Here is a tiny trained network, its code and every weight. The questions are about switching its units off for an input and a target symbol, where a switched-off unit gives its printed mean instead of its output.

import numpy as np


def w(rows, s, z=0):
    codes = np.array(rows[::2]) - 128.0
    scale = np.full(codes.shape[1], s)
    scale[-1] = z or s
    return codes * scale


def f(y):
    return np.maximum(y, 0)


def softmax(a):
    e = np.exp(a - a.max(-1, keepdims=True))
    return e / e.sum(-1, keepdims=True)


def log_softmax(a):
    a = a - a.max(-1, keepdims=True)
    return a - np.log(np.exp(a).sum(-1, keepdims=True))


def net(x, mask):
    ids = ['αβγδεηθλμξπστφψω'.index(c) for c in x.split()]
    T = len(ids)
    res = E[ids] + P[:T]
    q, k, v = (res @ M[0].T for M in (Q, K, V))
    z = softmax(np.where(np.tri(T) > 0, q @ k.T / 3**0.5, -1e9)) @ v
    res = res + np.where(mask[0], z, O[0][:, -1]) @ O[0][:, :-1]
    y = f(res @ A[0][:, :-1].T + A[0][:, -1])
    res = res + np.where(mask[1:25], y, B[0][:, -1]) @ B[0][:, :-1]
    return log_softmax(res[-1] @ U[:, :-1].T + U[:, -1])


Q, K, V, O, A, B = {}, {}, {}, {}, {}, {}
E = w([
[102,175,138],'α',
[125,65,31],'β',
[123,73,5],'γ',
[170,238,79],'δ',
[114,207,127],'ε',
[139,96,169],'η',
[179,131,119],'θ',
[187,135,108],'λ',
[118,206,129],'μ',
[103,138,159],'ξ',
[94,194,137],'π',
[146,172,127],'σ',
[129,51,68],'τ',
[43,193,4],'φ',
[124,103,40],'ψ',
[206,121,85],'ω',
],0.015)
P = w([
[189,115,133],'0',
[85,131,145],'1',
[109,141,168],'2',
[164,105,166],'3',
[86,92,85],'4',
[120,88,91],'5',
[255,75,83],'6',
[103,96,73],'7',
[111,104,87],'8',
[195,113,166],'9',
],0.008)
Q[0] = w([
[158,194,159],'H1',
[177,142,120],'H1',
[181,168,249],'H1',
],0.014)
K[0] = w([
[173,96,141],'H1',
[159,124,171],'H1',
[252,143,136],'H1',
],0.021)
V[0] = w([
[107,86,200],'H1',
[53,11,151],'H1',
[254,17,247],'H1',
],0.0094)
O[0] = w([
[93,111,197,12],'H1',
[139,28,238,2],'H1',
[4,112,173,59],'H1',
],0.013,0.0024)
A[0] = w([
[95,118,132,80],'N1',
[150,156,122,83],'N2',
[130,108,103,172],'N3',
[19,127,95,90],'N4',
[88,117,112,120],'N5',
[140,123,155,130],'N6',
[48,118,64,57],'N7',
[113,172,190,3],'N8',
[167,170,189,153],'N9',
[81,55,57,101],'N10',
[116,150,109,100],'N11',
[147,108,134,187],'N12',
[62,130,85,165],'N13',
[173,115,163,125],'N14',
[103,171,176,83],'N15',
[142,73,113,101],'N16',
[146,136,162,167],'N17',
[182,164,247,106],'N18',
[141,169,133,169],'N19',
[138,133,121,104],'N20',
[145,134,115,94],'N21',
[81,96,73,158],'N22',
[162,112,125,121],'N23',
[112,114,95,136],'N24',
],0.012,0.0064)
B[0] = w([
[143,124,109,150],'N1',
[122,100,141,208],'N2',
[94,106,164,228],'N3',
[130,171,135,219],'N4',
[119,153,125,160],'N5',
[133,147,131,140],'N6',
[249,169,83,170],'N7',
[144,65,145,148],'N8',
[87,153,95,158],'N9',
[155,193,133,190],'N10',
[145,95,135,186],'N11',
[74,144,135,199],'N12',
[109,68,175,235],'N13',
[129,133,129,158],'N14',
[109,93,133,171],'N15',
[116,172,118,183],'N16',
[91,150,123,154],'N17',
[170,183,67,153],'N18',
[92,88,150,254],'N19',
[117,123,129,163],'N20',
[110,116,126,192],'N21',
[180,122,144,209],'N22',
[122,142,169,201],'N23',
[154,111,131,188],'N24',
],0.02,0.0052)
U = w([
[61,116,96,224],'α',
[80,160,107,82],'β',
[144,150,189,3],'γ',
[176,172,169,83],'δ',
[159,36,151,174],'ε',
[109,159,126,87],'η',
[82,159,100,63],'θ',
[84,114,254,231],'λ',
[124,139,154,74],'μ',
[102,198,88,182],'ξ',
[65,174,113,73],'π',
[128,212,128,72],'σ',
[57,180,114,98],'τ',
[73,194,86,178],'φ',
[66,115,107,176],'ψ',
[97,196,101,108],'ω',
],0.0099,0.004)

Each question gives the input, a string of symbols that net reads in full, and the target symbol t.
The units are the heads (3 rows each of Q, K, V and O) and the neurons (one row each of A and B). Each row of codes is followed by its name. A weight is (code - 128) times the scale printed after its matrix; where a second scale follows, it is the last column's (O, A, B and U).
mask holds one flag per unit, heads first, then neurons. A switched-off unit (its flag False) gives its mean, the last column of its rows in O or B, instead of its output. The means were averaged over made-up inputs and are rounded, as every weight is.
A unit's drop is (log p(t) with every unit on - log p(t) with that unit switched off) / (log p(t) with every unit on - log p(t) with every unit switched off).
The circuit of an input: a set's keep is (log p(t) with only the set's units on - log p(t) with every unit switched off) / (log p(t) with every unit on - log p(t) with every unit switched off). Starting from the 12 units with the biggest drops (on a tie, the unit counted first), units are removed one at a time, each time the one whose removal leaves the highest keep (on an exact tie, the one counted first), for as long as the keep stays at least 0.8.
units of the circuit, in order: the units of the circuit, biggest drop first
most important unit: the unit with the biggest drop
k most important neurons: the k neurons with the biggest drops, biggest first
drop when u is switched off: that unit's drop, to one decimal
input φ δ ε δ θ, target ε: units of the circuit, in order -> (H1; N2; N19; N4)
input η τ δ, target λ: 2 most important neurons -> (N13; N8)
input η μ λ, target λ: most important neuron -> (N13)
input η η α, target λ: 3 most important neurons -> (N13; N8; N15)
input η η η μ η η γ, target δ: units of the circuit, in order -> (N10; N22)
input τ η ξ λ θ, target λ: 3 most important neurons -> (N7; N18; N9)
input δ β η μ, target ε: 4 most important neurons -> (N11; N19; N13; N2)
input η α η ξ η θ η δ μ ε, target λ: 3 most important neurons -> (N13; N8; N15)
input φ η ε λ φ ξ τ δ γ, target ε: 4 most important neurons -> (N2; N3; N19; N4)
input δ η η φ ω ξ ω ε λ η, target δ: 2 most important neurons -> (N7; N22)
input η η η η η γ ω η γ μ, target δ: 4 most important neurons -> (N7; N4; N13; N22)
input δ σ σ, target ε: 2 most important neurons -> (N11; N19)
input δ α ω, target ε: drop when N4 is switched off -> 0.2
input η ω η ξ η ψ η ε, target λ: most important unit -> H1
input ω η ξ γ η σ, target λ: drop when N11 is switched off -> -0.1
input ω δ γ π, target δ: drop when N7 is switched off -> 1.9
